Below is a small trained network, with its code and all its weights. Each question gives an input and a class and asks what happens when units are switched off, that is, made to give their printed mean instead of their output.

import numpy as np


def w(rows, s, z=0):
    codes = np.array(rows[::2]) - 128.0
    scale = np.full(codes.shape[1], s)
    scale[-1] = z or s
    return codes * scale


def f(y):
    return y / 2 * (1 + np.tanh(0.7978845608 * (y + 0.044715 * y**3)))


def log_softmax(a):
    a = a - a.max(-1, keepdims=True)
    return a - np.log(np.exp(a).sum(-1, keepdims=True))


def net(x, mask):
    res = np.array(x, float).reshape(1, 8) / 4 @ E
    y = f(res @ A[0][:, :-1].T + A[0][:, -1])
    res = res + np.where(mask, y, B[0][:, -1]) @ B[0][:, :-1]
    return log_softmax(res[-1] @ U[:, :-1].T + U[:, -1])


A, B = {}, {}
E = w([
[38,170,236,4,154,138],'x0',
[122,129,123,133,136,123],'x1',
[231,120,80,39,223,138],'x2',
[124,129,128,133,137,117],'x3',
[125,125,131,129,131,119],'x4',
[128,111,133,121,120,128],'x5',
[144,74,195,211,219,243],'x6',
[130,119,133,125,124,127],'x7',
],0.011)
A[0] = w([
[114,183,185,69,154,173,42],'n1',
[122,116,90,55,156,138,166],'n2',
[98,131,106,157,122,155,94],'n3',
[95,164,158,85,70,79,126],'n4',
[179,125,82,11,196,121,9],'n5',
[36,170,159,114,99,113,135],'n6',
[144,89,65,145,71,99,130],'n7',
[70,128,184,252,33,151,126],'n8',
[84,159,214,45,200,144,164],'n9',
[170,133,138,165,154,168,137],'n10',
[142,130,106,93,134,109,116],'n11',
[96,118,217,192,192,218,3],'n12',
[87,92,124,174,130,111,171],'n13',
[198,164,68,81,78,36,19],'n14',
[44,180,108,57,91,92,125],'n15',
[51,171,152,98,86,105,131],'n16',
[150,106,71,186,74,89,80],'n17',
[229,121,148,141,197,126,100],'n18',
[58,184,178,115,63,83,127],'n19',
[172,152,28,230,50,124,132],'n20',
[203,126,108,20,176,125,195],'n21',
[184,187,65,71,49,16,145],'n22',
[104,184,161,105,39,99,122],'n23',
[65,154,182,46,203,165,18],'n24',
[200,92,114,180,174,151,97],'n25',
],0.011,0.013)
B[0] = w([
[83,114,101,169,89,108,170],'n1',
[109,124,151,158,144,129,182],'n2',
[94,115,84,131,132,109,133],'n3',
[169,137,103,97,190,163,189],'n4',
[125,213,178,39,36,107,176],'n5',
[175,120,101,105,181,158,196],'n6',
[127,150,154,125,117,140,178],'n7',
[26,143,163,155,84,76,231],'n8',
[124,166,164,84,58,95,253],'n9',
[125,93,74,150,142,132,180],'n10',
[131,133,149,123,110,133,143],'n11',
[99,214,194,103,61,117,200],'n12',
[118,150,149,111,123,117,175],'n13',
[30,57,99,209,125,107,174],'n14',
[175,110,111,92,167,126,205],'n15',
[185,108,110,99,165,169,194],'n16',
[145,159,131,63,93,94,177],'n17',
[127,103,61,134,163,174,190],'n18',
[203,123,83,121,164,166,204],'n19',
[93,147,156,112,88,100,233],'n20',
[87,67,117,184,141,95,236],'n21',
[46,142,174,114,79,59,235],'n22',
[148,120,97,99,152,131,187],'n23',
[3,66,127,211,106,88,192],'n24',
[154,62,85,155,199,165,196],'n25',
],0.011,0.017)
U = w([
[124,222,179,59,66,99,249],'0',
[72,110,141,251,97,102,131],'1',
[228,114,64,149,167,183,4],'2',
],0.014,0.0025)

Each question gives the input, the list of numbers given to net, and the class t.
The units are the neurons (one row each of A and B). Each row of codes is followed by its name. A weight is (code - 128) times the scale printed after its matrix; where a second scale follows, it is the last column's (A, B and U).
mask holds one flag per neuron, in row order. A switched-off neuron (its flag False) gives its mean, the last column of its row in B, instead of its output. The means were averaged over made-up inputs and are rounded, as every weight is.
A unit's drop is (log p(t) with every unit on - log p(t) with that unit switched off) / (log p(t) with every unit on - log p(t) with every unit switched off).
unit that matters most: the unit with the biggest drop
k most important neurons: the k neurons with the biggest drops, biggest first
drop of u: that unit's drop, to one decimal
input [-1,5,1,5,2,3,-4,-7], class 1: unit that matters most => n9
input [1,4,-1,-5,-6,-8,0,1], class 2: 2 most important neurons => n22, n12
input [8,3,7,-2,4,-5,3,3], class 1: 3 most important neurons => n24, n21, n1
input [-1,-5,4,-8,2,-6,-8,-2], class 1: 2 most important neurons => n14, n21
input [0,6,-8,-7,5,-2,-5,-6], class 0: 3 most important neurons => n8, n22, n25
input [-4,-1,7,2,2,7,-5,4], class 1: 2 most important neurons => n14, n21
input [8,-5,-7,-8,4,4,6,1], class 0: 2 most important neurons => n12, n9
input [8,-4,3,6,2,5,3,0], class 1: 3 most important neurons => n24, n21, n1
input [0,-3,4,3,7,-5,-5,-4], class 1: 3 most important neurons => n14, n21, n9
input [0,6,3,0,8,-7,7,-8], class 2: 2 most important neurons => n8, n22
input [8,0,3,5,-8,-4,2,-8], class 1: 2 most important neurons => n24, n21
input [4,-2,5,-4,4,2,2,7], class 1: 2 most important neurons => n21, n24
input [3,-1,-7,-5,-5,7,-7,7], class 2: drop of n16 => 0.0
input [-7,0,7,0,7,-6,-7,2], class 1: unit that matters most => n14
input [-6,0,-2,-7,-4,8,0,-6], class 0: drop of n20 => 0.1
input [-7,7,-3,-4,-2,8,-7,-4], class 0: drop of n17 => 0.6
input [7,7,-7,7,1,-6,6,-8], class 0: drop of n12 => 0.7
